Here is a tiny trained network, its code and every weight. The questions are about switching its units off for an input and a class, where a switched-off unit gives its printed mean instead of its output.

import numpy as np


def w(rows, s, z=0):
    codes = np.array(rows[::2]) - 128.0
    scale = np.full(codes.shape[1], s)
    scale[-1] = z or s
    return codes * scale


def norm(h):
    return h / np.sqrt((h * h).mean(-1, keepdims=True) + 1e-5)


def f(y):
    return y / 2 * (1 + np.tanh(0.7978845608 * (y + 0.044715 * y**3)))


def log_softmax(a):
    a = a - a.max(-1, keepdims=True)
    return a - np.log(np.exp(a).sum(-1, keepdims=True))


def net(x, mask):
    res = np.array(x, float).reshape(1, 6) / 4 @ E
    u = 0
    for l in range(3):
        y = f(norm(res) @ A[l][:, :-1].T + A[l][:, -1])
        res = res + np.where(mask[u : u + 8], y, B[l][:, -1]) @ B[l][:, :-1]
        u += 8
    return log_softmax(norm(res)[-1] @ U[:, :-1].T + U[:, -1])


A, B = {}, {}
E = w([
[35,117,157,198,108,147],'x0',
[174,130,237,112,221,125],'x1',
[74,2,140,145,104,148],'x2',
[106,140,167,88,81,134],'x3',
[135,182,178,92,72,73],'x4',
[89,132,110,132,192,177],'x5',
],0.0058)
A[0] = w([
[167,154,166,129,70,117,134],'L0N1',
[117,205,123,78,131,78,194],'L0N2',
[109,224,254,80,167,166,252],'L0N3',
[174,162,126,102,53,151,58],'L0N4',
[99,131,105,176,99,110,45],'L0N5',
[135,132,131,60,100,164,70],'L0N6',
[202,151,90,89,153,94,182],'L0N7',
[122,129,248,197,172,88,243],'L0N8',
],0.0085,0.0022)
B[0] = w([
[104,97,70,107,222,61,166],'L0N1',
[78,83,114,144,94,153,201],'L0N2',
[118,160,144,144,216,137,255],'L0N3',
[1,88,126,193,96,71,160],'L0N4',
[56,202,164,122,85,158,144],'L0N5',
[2,62,108,59,150,71,134],'L0N6',
[211,75,130,175,99,93,220],'L0N7',
[173,185,106,162,114,182,226],'L0N8',
],0.0082,0.005)
A[1] = w([
[184,93,85,128,106,51,243],'L1N1',
[173,87,103,142,116,89,204],'L1N2',
[114,124,55,154,120,36,195],'L1N3',
[170,118,46,59,137,101,11],'L1N4',
[29,86,157,65,131,97,86],'L1N5',
[94,176,157,124,2,117,8],'L1N6',
[133,119,81,113,177,77,53],'L1N7',
[83,94,88,173,143,136,154],'L1N8',
],0.0078,0.0014)
B[1] = w([
[83,124,107,104,128,74,251],'L1N1',
[107,138,111,171,166,110,210],'L1N2',
[79,186,203,2,118,78,254],'L1N3',
[44,78,64,143,142,103,157],'L1N4',
[147,134,100,97,150,129,195],'L1N5',
[163,156,147,131,164,151,209],'L1N6',
[88,115,158,171,89,118,159],'L1N7',
[217,113,170,110,93,114,223],'L1N8',
],0.0088,0.0032)
A[2] = w([
[115,119,95,127,140,68,125],'L2N1',
[93,209,113,98,94,144,76],'L2N2',
[190,156,143,63,75,223,115],'L2N3',
[122,31,69,127,139,215,164],'L2N4',
[2,113,153,84,54,166,254],'L2N5',
[186,86,161,131,150,124,109],'L2N6',
[29,179,144,139,24,193,222],'L2N7',
[18,173,121,174,106,136,145],'L2N8',
],0.0082,0.0027)
B[2] = w([
[125,133,96,146,118,119,171],'L2N1',
[151,131,134,192,111,175,163],'L2N2',
[56,154,74,119,114,109,170],'L2N3',
[81,134,174,4,52,112,195],'L2N4',
[118,135,138,143,209,93,254],'L2N5',
[126,186,141,175,105,180,151],'L2N6',
[179,207,164,165,205,124,242],'L2N7',
[125,82,148,175,158,145,185],'L2N8',
],0.011,0.0054)
U = w([
[71,149,146,78,124,56,155],'0',
[191,93,3,164,100,131,2],'1',
[138,82,135,85,6,219,50],'2',
[196,171,138,226,199,190,217],'3',
],0.016,0.0032)

Each question gives the input, the list of numbers given to net, and the class t.
The units are the neurons (one row each of A and B). Each row of codes is followed by its name. A weight is (code - 128) times the scale printed after its matrix; where a second scale follows, it is the last column's (A, B and U).
mask holds one flag per neuron, layer by layer. A switched-off neuron (its flag False) gives its mean, the last column of its row in B, instead of its output. The means were averaged over made-up inputs and are rounded, as every weight is.
A unit's drop is (log p(t) with every unit on - log p(t) with that unit switched off) / (log p(t) with every unit on - log p(t) with every unit switched off).
The circuit of an input: a set's keep is (log p(t) with only the set's units on - log p(t) with every unit switched off) / (log p(t) with every unit on - log p(t) with every unit switched off). Starting from the 12 units with the biggest drops (on a tie, the unit counted first), units are removed one at a time, each time the one whose removal leaves the highest keep (on an exact tie, the one counted first), for as long as the keep stays at least 0.8.
circuit, biggest first: the units of the circuit, biggest drop first
most important unit: the unit with the biggest drop
top k neurons: the k neurons with the biggest drops, biggest first
k most important neurons of layer l: the k neurons of layer l with the biggest drops, biggest first
drop of u: that unit's drop, to one decimal
input [-6,-3,-8,-7,1,-2], class 0: most important unit : L1N3
input [-7,7,3,8,7,1], class 3: 2 most important neurons of layer 1 : (L1N3, L1N1)
input [-1,4,8,0,6,2], class 3: top 4 neurons : (L0N2, L2N4, L0N3, L1N4)
input [2,2,8,-4,5,5], class 2: 2 most important neurons of layer 2 : (L2N4, L2N5)
input [3,3,3,0,-2,-2], class 2: top 2 neurons : (L2N5, L1N3)
input [3,-2,3,2,-1,-6], class 3: 3 most important neurons of layer 2 : (L2N4, L2N7, L2N2)
input [5,-8,6,4,-6,7], class 0: circuit, biggest first : (L2N4, L2N5)
input [0,-2,0,2,-8,-7], class 0: 4 most important neurons of layer 2 : (L2N3, L2N2, L2N7, L2N8)
input [-3,-7,7,-8,3,0], class 0: top 2 neurons : (L0N8, L1N8)
input [-7,-7,-6,-5,-2,-6], class 0: top 2 neurons : (L1N3, L0N4)
input [-4,7,6,7,8,5], class 3: top 2 neurons : (L0N3, L2N4)
input [5,-4,7,1,1,0], class 3: top 2 neurons : (L2N7, L0N5)
input [-5,2,1,1,-4,-8], class 0: top 2 neurons : (L1N3, L1N1)
input [-4,-1,4,-6,1,5], class 0: circuit, biggest first : (L2N4)
input [4,-2,7,-8,1,2], class 2: 3 most important neurons of layer 0 : (L0N4, L0N6, L0N2)
input [-1,-7,7,-1,-7,4], class 2: 3 most important neurons of layer 1 : (L1N8, L1N3, L1N1)
input [1,-8,3,7,-7,-7], class 3: top 2 neurons : (L2N7, L0N5)
input [-7,-6,6,-8,-4,7], class 0: top 3 neurons : (L2N4, L0N8, L1N4)
input [-6,-5,4,2,-4,5], class 0: 2 most important neurons of layer 2 : (L2N4, L2N5)
input [-2,0,-5,-4,-1,2], class 1: most important unit : L2N7
input [6,1,7,-6,0,-1], class 2: 2 most important neurons of layer 1 : (L1N3, L1N8)
input [1,-3,2,-1,0,5], class 0: top 3 neurons : (L0N7, L1N3, L2N3)
input [-8,-2,7,-8,-3,-4], class 0: 2 most important neurons of layer 2 : (L2N4, L2N2)
input [-5,0,-8,-1,0,6], class 1: top 2 neurons : (L0N7, L2N7)
input [1,-2,-2,-3,-8,-3], class 2: 2 most important neurons of layer 0 : (L0N1, L0N4)
input [8,-3,2,0,1,-4], class 3: drop of L2N5 : 0.0
input [-4,-2,8,-4,-2,0], class 2: most important unit : L0N1
